(in the rows, 128 means zero)
Each row is followed by its class.
[134,133,169,138,134,118,124,115,112,131,173,123,111,114,132,130,114,171,147,157,108,123,148,136,164,108,128,152,132,141,118,112,147,113,117,97,120,128,110,136,103,149,142,106,122] | j320
[117,112,195,83,144,125,108,140,142,132,167,118,143,178,154,144,93,242,139,153,95,160,168,104,169,113,150,130,121,155,61,137,162,123,103,75,102,120,105,105,153,169,136,122,141] | j894
[141,99,106,96,148,164,189,124,102,124,123,108,156,95,105,144,124,156,121,127,155,108,152,128,178,135,114,136,110,101,113,135,99,81,125,148,168,114,120,108,134,86,112,102,135] | j461
[149,118,166,79,130,144,149,119,145,121,152,164,143,162,138,126,135,146,101,119,124,140,141,132,155,105,142,126,106,138,111,147,130,133,81,131,123,107,107,110,133,129,137,153,131] | j833
[136,137,180,78,142,127,121,108,106,174,166,128,119,158,153,107,117,151,149,153,106,111,134,151,130,101,145,135,98,157,130,142,147,126,90,105,115,130,129,121,118,131,159,86,119] | j320
[153,139,108,163,177,157,125,124,117,152,163,142,117,185,167,136,117,173,136,131,50,150,146,132,141,145,144,142,118,166,116,163,120,118,113,99,120,140,170,87,97,126,145,117,119] | j894
[119,119,124,122,122,127,188,105,96,144,120,99,143,159,106,143,85,155,110,117,134,125,103,130,151,113,110,148,101,113,97,137,139,132,113,114,150,131,96,156,141,88,143,92,126] | j814
[143,140,194,123,151,150,83,140,140,145,155,138,145,118,163,159,122,164,147,149,98,130,114,147,143,131,154,151,167,144,113,170,133,119,108,81,97,151,142,92,100,149,154,91,118] | j320
[108,92,139,125,163,159,142,118,108,155,122,107,143,153,127,156,87,189,119,126,93,130,158,116,143,141,124,141,120,97,105,132,165,122,110,109,171,141,124,121,122,90,150,106,127] | j320
[96,129,145,115,150,164,180,111,127,153,137,118,167,168,116,120,92,185,98,125,117,120,140,110,135,146,134,120,86,105,123,157,158,124,114,133,99,103,118,151,116,83,125,76,119] | j461
[149,125,169,123,152,128,143,133,150,119,162,142,145,149,144,130,115,118,90,146,101,138,107,140,140,97,155,118,136,159,99,151,150,145,106,92,90,113,128,100,107,149,121,104,115] | j246
[108,113,202,128,132,142,101,135,145,127,162,136,148,155,161,130,89,185,142,134,93,135,118,131,170,116,151,133,115,163,89,156,134,127,99,90,106,108,92,103,131,154,138,133,131] | j320
[139,126,154,122,148,168,151,122,89,137,118,131,168,141,126,130,121,130,101,121,144,111,94,149,138,115,106,130,131,113,149,159,141,133,128,119,152,133,138,144,130,119,111,69,128] | j814
[162,114,174,134,149,168,90,126,125,143,146,125,178,132,170,125,137,178,160,145,123,122,123,173,150,82,105,143,153,171,105,138,140,103,112,90,110,102,141,80,103,127,148,115,113] | j292
[82,117,97,113,143,179,168,126,131,137,117,104,147,147,121,149,103,143,56,111,98,146,112,110,136,152,164,108,124,87,110,151,151,148,118,115,121,127,122,107,125,109,179,97,109] | j246
[126,119,142,82,147,138,124,130,175,126,151,129,144,173,139,126,99,216,129,149,88,153,166,102,138,112,142,120,120,143,89,123,160,118,118,101,95,130,148,108,108,176,138,120,130] | j110
[111,134,175,107,128,146,142,127,144,143,172,109,120,128,127,137,115,185,128,147,82,132,173,114,155,133,148,125,124,177,95,108,133,112,103,110,113,109,92,117,96,140,145,154,128] | j320
[102,98,150,119,125,166,155,120,89,111,125,123,133,104,133,132,131,191,99,134,112,119,139,145,188,143,129,135,108,97,137,169,114,112,121,137,136,115,118,110,136,99,149,72,96] | j320
[172,132,134,106,135,184,136,173,136,147,157,120,136,140,151,87,125,193,142,161,133,182,177,133,143,125,122,138,119,131,92,141,132,130,106,105,85,115,155,108,128,176,158,125,132] | j833
[128,152,127,121,121,145,132,144,142,160,165,92,146,128,115,124,130,182,152,146,96,140,139,137,146,120,128,130,152,166,105,122,128,112,125,107,100,122,105,102,101,126,131,133,124] | j292
[142,129,86,93,129,145,150,107,177,159,172,135,130,168,162,87,108,174,134,157,78,147,137,130,142,127,128,123,107,158,99,124,152,101,105,130,115,122,163,94,94,115,180,141,121] | j110
[101,107,137,102,139,163,183,116,105,127,122,112,141,173,135,143,108,177,92,128,116,160,138,109,158,157,136,115,93,108,124,134,144,104,90,119,150,109,106,147,155,128,143,87,152] | j894
[115,133,163,67,139,137,114,113,140,158,159,119,158,179,142,140,111,195,133,127,100,175,116,130,126,109,148,129,127,196,91,139,147,103,126,90,103,131,130,106,135,159,164,104,140] | j461
[125,109,119,106,155,169,179,138,121,128,104,105,183,130,129,112,105,145,74,120,135,148,140,118,174,141,131,104,117,86,111,176,124,115,121,141,135,122,135,90,174,130,138,102,137] | j894
[117,111,102,128,169,211,172,139,114,140,130,104,141,125,136,123,117,152,83,108,101,164,148,102,143,173,134,106,107,98,117,149,130,115,106,130,126,114,141,110,132,137,160,100,128] | j894
[124,106,134,107,144,178,157,127,109,150,134,117,172,148,126,124,119,148,113,129,122,113,79,146,148,149,128,119,116,117,119,144,139,133,109,129,139,123,131,126,123,94,131,83,135] | j292
[114,87,118,140,151,180,164,128,124,144,124,113,175,129,165,99,133,149,93,117,110,102,137,150,151,141,110,100,100,119,148,150,127,89,113,143,143,96,147,80,125,73,123,115,118] | j320
[123,83,103,85,155,160,179,141,115,133,104,114,201,161,111,142,123,175,97,116,107,154,118,123,162,132,129,128,139,117,104,162,129,118,141,134,165,153,122,87,147,116,126,115,140] | j320
[90,103,99,134,136,179,143,136,116,124,123,112,158,141,112,102,104,165,108,126,117,149,122,103,171,110,119,123,121,129,83,122,146,118,137,132,151,126,123,108,125,97,121,110,139] | j246
[137,113,145,139,158,177,81,141,138,156,180,165,129,173,166,118,111,161,129,134,97,151,131,121,160,104,142,136,134,141,106,164,145,148,110,91,118,137,143,115,110,144,160,132,144] | j814
[90,80,126,130,174,175,159,109,126,154,132,110,145,166,124,136,101,180,113,119,91,140,149,105,145,139,138,125,109,90,120,152,149,126,120,133,158,104,107,120,100,73,115,87,121] | j833
[128,126,166,120,145,105,128,120,124,117,133,131,139,193,139,138,128,198,151,141,64,123,136,108,148,109,150,139,114,171,84,145,144,149,89,97,108,131,127,99,114,138,118,122,121] | j246
[121,154,149,117,146,148,113,119,136,143,151,143,151,164,153,134,128,152,142,148,71,115,103,167,124,121,145,136,120,137,115,139,144,136,114,114,90,120,112,98,102,120,145,108,95] | j833
[126,75,111,84,127,215,134,121,124,163,144,105,158,143,142,95,113,201,104,131,102,150,147,116,142,140,131,112,133,98,113,167,149,131,133,150,124,108,126,112,110,105,129,115,123] | j814
[112,144,131,83,135,144,106,126,145,143,162,119,145,144,138,121,119,230,153,147,94,136,154,133,161,109,141,136,127,133,90,141,150,131,125,99,74,123,106,101,121,153,171,132,101] | j246
[104,98,137,94,90,167,158,109,130,133,116,104,156,127,143,84,111,141,86,133,153,123,121,123,167,109,116,96,95,108,118,114,145,90,103,154,131,112,114,148,148,100,141,114,152] | j894
[141,123,109,138,145,191,191,133,86,151,126,121,184,145,133,132,123,153,108,128,142,115,119,150,154,119,126,138,117,94,120,173,158,132,134,123,150,121,120,137,131,82,150,78,103] | j461
[99,107,143,82,144,160,151,106,114,135,126,116,172,144,103,118,120,114,66,120,134,132,104,110,135,117,108,113,109,137,131,135,122,102,126,145,123,95,123,112,128,106,140,79,146] | j461
[106,92,103,92,137,177,161,123,118,127,123,121,174,140,116,129,128,159,108,117,148,131,89,141,138,107,114,111,117,133,112,121,128,116,129,138,135,101,123,117,124,85,130,90,125] | j110
[121,98,167,63,126,149,111,128,159,96,142,151,133,154,118,138,113,191,104,134,87,171,151,92,159,99,146,135,123,147,85,112,149,112,97,113,104,128,122,87,121,157,144,117,123] | j320
[100,130,144,118,165,184,167,133,86,124,118,139,191,146,144,144,118,143,89,116,146,120,107,132,169,123,127,135,118,98,120,169,147,137,137,101,153,119,122,100,152,126,169,64,109] | j814
[102,136,159,67,141,138,120,123,145,151,166,136,141,158,145,113,103,167,142,142,104,130,133,118,136,114,160,130,101,155,102,148,149,128,127,116,101,125,135,109,127,137,166,96,125] | j814
[127,138,149,137,154,121,147,147,147,150,158,120,154,161,121,100,95,159,136,137,94,138,133,147,148,98,112,129,113,161,120,151,113,100,110,124,114,128,110,106,124,124,80,136,153] | j833
[100,99,144,79,148,140,160,109,83,143,103,97,139,110,94,124,126,174,117,98,124,112,116,105,136,135,122,141,94,100,121,132,128,102,131,152,116,146,120,121,139,64,144,87,109] | j246
[133,108,166,85,133,165,114,115,149,135,153,136,137,149,148,116,113,192,118,134,104,152,122,111,139,126,118,122,115,169,89,137,139,108,80,117,79,108,129,111,117,132,143,117,126] | j894
[119,117,136,106,126,181,146,126,113,145,142,136,125,129,128,103,121,124,114,105,169,121,111,107,138,120,137,127,92,93,137,133,143,123,105,146,127,106,129,150,126,62,145,91,125] | j894
[139,120,87,120,141,147,119,141,137,163,195,119,122,158,129,125,105,169,153,154,90,156,157,119,146,112,128,149,125,146,93,132,145,126,136,94,136,123,139,105,90,124,162,104,136] | j292
[117,166,159,136,125,141,121,126,137,140,168,144,119,150,137,127,108,154,158,136,116,127,133,119,148,105,116,136,105,161,99,118,156,122,117,91,127,107,82,145,115,138,144,121,110] | j110
[77,108,127,119,119,166,130,117,111,140,106,103,116,129,139,123,105,177,104,124,119,145,145,132,145,177,143,124,93,91,136,157,111,116,135,136,119,117,131,124,146,106,172,91,111] | j320
[102,109,136,74,133,150,162,106,138,157,121,89,154,137,115,106,101,133,78,106,163,118,108,114,140,107,143,105,110,96,118,128,142,123,153,125,112,121,114,125,136,101,129,79,108] | j814
[139,134,151,72,160,145,142,130,137,120,159,157,150,187,145,138,92,175,127,142,125,147,116,163,155,100,124,153,94,157,96,136,120,107,101,94,134,122,131,102,129,157,136,105,140] | j833
[103,113,100,132,131,166,153,116,138,147,143,134,168,124,132,109,104,141,113,99,156,131,111,119,136,154,95,125,93,93,132,134,153,100,123,135,128,103,114,149,127,80,139,100,137] | j320
[134,97,102,107,152,176,140,116,109,149,135,107,184,162,129,120,133,163,80,126,148,121,179,121,136,133,117,110,130,105,122,135,149,139,131,133,142,96,147,122,116,123,141,136,162] | j292
[99,137,170,95,148,131,137,114,135,178,188,115,137,162,148,119,115,189,155,143,92,134,105,128,144,137,158,127,113,157,103,158,138,128,89,105,99,122,103,127,104,134,142,99,143] | j461
[75,111,105,112,130,157,158,95,129,153,137,112,145,137,100,128,109,147,72,101,112,122,120,110,142,136,127,96,98,89,125,118,140,130,115,138,108,117,96,134,123,76,137,87,123] | j833
[92,102,113,110,155,174,137,120,127,157,128,121,181,157,124,122,128,154,119,92,125,134,95,122,115,136,121,114,96,121,111,159,155,134,126,132,125,117,135,131,125,82,139,62,126] | j292
[128,107,119,126,152,170,189,120,115,114,105,127,168,155,138,121,120,136,67,135,145,105,128,146,149,125,109,127,102,95,130,172,142,126,103,137,152,85,141,117,122,68,123,87,109] | j246
[119,152,184,118,114,160,58,116,124,161,160,131,103,155,146,123,100,200,166,131,106,154,151,119,127,110,162,150,114,136,93,136,169,134,131,93,76,141,110,155,120,145,157,95,108] | j833
[126,135,201,121,153,112,86,109,143,133,163,170,119,167,170,123,96,168,160,148,112,118,126,129,173,118,124,143,92,138,114,150,143,110,84,93,125,117,128,124,140,141,153,106,138] | j110
[121,103,179,107,147,145,105,120,120,141,161,124,125,138,153,120,103,186,148,147,93,137,140,120,144,96,125,139,111,153,76,118,155,108,102,107,106,124,115,111,111,125,142,108,123] | j894
[126,122,99,157,127,150,153,112,117,143,116,101,153,146,98,122,108,146,96,113,100,145,121,96,163,126,123,123,145,118,94,153,131,145,138,124,136,154,114,133,103,117,114,119,139] | j246
[164,132,166,91,152,165,124,149,132,130,156,132,160,148,158,124,130,208,167,150,120,133,140,141,147,101,134,138,136,138,103,138,145,136,94,95,90,115,123,113,116,185,143,136,121] | j894
[94,104,128,95,119,141,164,114,100,144,123,86,156,161,105,151,119,193,104,129,88,136,131,102,167,128,140,121,131,128,92,127,147,127,128,120,147,137,89,120,149,103,140,106,135] | j814
[105,101,136,95,116,159,168,115,115,151,117,105,165,126,134,101,110,162,98,133,183,136,168,121,151,134,119,122,107,103,118,139,149,111,134,141,145,101,120,139,145,91,160,113,138] | j320
[103,111,88,90,120,179,161,113,123,140,143,123,175,148,153,108,131,146,123,115,155,131,96,143,145,133,128,112,95,106,116,149,140,121,130,147,150,86,112,135,134,91,144,93,133] | j894
[124,130,147,70,141,158,154,137,173,149,172,106,132,146,139,137,96,189,129,168,77,134,130,141,157,132,160,127,119,150,90,129,148,95,108,104,102,103,97,94,123,127,155,123,97] | j461
[85,94,124,155,145,182,136,110,97,139,126,113,169,136,172,106,159,177,130,129,138,97,124,150,156,143,130,109,112,130,125,150,137,121,111,134,128,82,111,114,118,93,131,107,121] | j292
[99,95,93,142,163,169,187,137,127,116,120,103,159,156,123,124,137,170,78,119,61,156,142,106,152,135,140,104,125,99,96,149,150,131,84,153,140,130,122,103,122,115,113,121,140] | j894
[136,152,154,39,128,142,131,117,145,146,166,141,139,144,137,121,104,157,127,126,152,139,128,128,125,113,132,124,104,146,102,89,145,119,120,101,103,123,127,118,124,175,184,141,131] | j110
[117,143,175,133,138,130,118,103,133,161,137,122,134,155,144,112,112,174,151,138,102,124,115,146,150,124,119,135,103,148,115,134,126,114,112,98,91,138,127,123,101,118,144,87,110] | j292
[99,121,188,92,138,129,121,112,133,160,147,106,123,160,125,147,129,217,134,113,93,141,175,97,149,121,144,114,123,155,86,122,146,137,108,97,120,129,78,127,133,136,120,148,125] | j814
[142,119,174,77,126,164,110,134,141,142,157,107,148,130,109,141,105,220,131,134,130,142,132,128,162,82,103,152,152,168,65,125,132,120,129,93,120,128,110,115,106,132,137,124,116] | j833
[121,129,126,60,165,115,162,132,164,129,179,141,149,173,151,109,106,186,140,155,102,166,128,131,182,129,169,128,104,153,90,130,122,114,116,98,101,117,133,60,130,167,155,127,137] | j246
[116,134,171,66,137,133,132,126,128,140,157,121,125,152,143,136,113,207,157,142,98,134,123,158,147,94,167,159,105,148,112,143,126,106,127,107,94,124,121,91,125,125,180,108,87] | j461
[125,84,131,76,130,187,128,105,102,126,104,97,146,127,113,123,126,190,117,121,107,123,125,125,177,119,130,128,116,92,123,136,114,113,123,147,128,109,113,100,147,115,159,99,103] | j833
[88,98,151,116,179,176,173,104,95,149,137,112,162,128,122,109,118,130,75,126,99,111,125,139,151,124,141,101,101,97,133,138,141,138,118,150,127,100,122,101,119,90,150,75,113] | j833
[135,106,162,147,153,170,168,136,90,146,119,123,177,152,145,139,129,144,81,96,150,119,101,156,137,118,105,127,144,139,133,193,103,121,121,120,163,113,110,100,112,79,85,129,128] | j110
[130,123,141,107,106,138,103,131,146,146,186,130,136,165,141,113,126,157,133,124,103,144,102,134,144,82,138,130,130,185,93,116,147,112,106,101,116,125,111,99,105,120,124,136,141] | j292
[112,111,87,95,150,162,196,122,126,112,115,112,125,129,124,107,127,134,100,143,122,141,129,131,156,152,141,114,84,108,110,143,122,116,104,145,123,78,112,93,145,102,138,82,88] | j246
[115,109,91,117,161,168,183,128,111,116,125,133,152,138,118,107,93,144,92,113,146,138,138,108,157,111,103,126,91,90,129,112,139,101,120,133,149,117,144,103,131,105,132,92,126] | j894
[98,144,139,147,133,144,94,113,143,169,172,128,138,158,137,131,98,194,132,135,67,137,160,124,139,112,121,118,132,140,118,154,142,138,112,93,93,128,107,114,89,131,126,108,127] | j833
[151,119,113,142,141,164,170,148,99,149,111,84,170,135,110,132,134,153,93,129,118,131,145,135,134,113,104,132,152,120,107,167,151,139,143,112,146,138,124,115,120,118,123,96,104] | j292
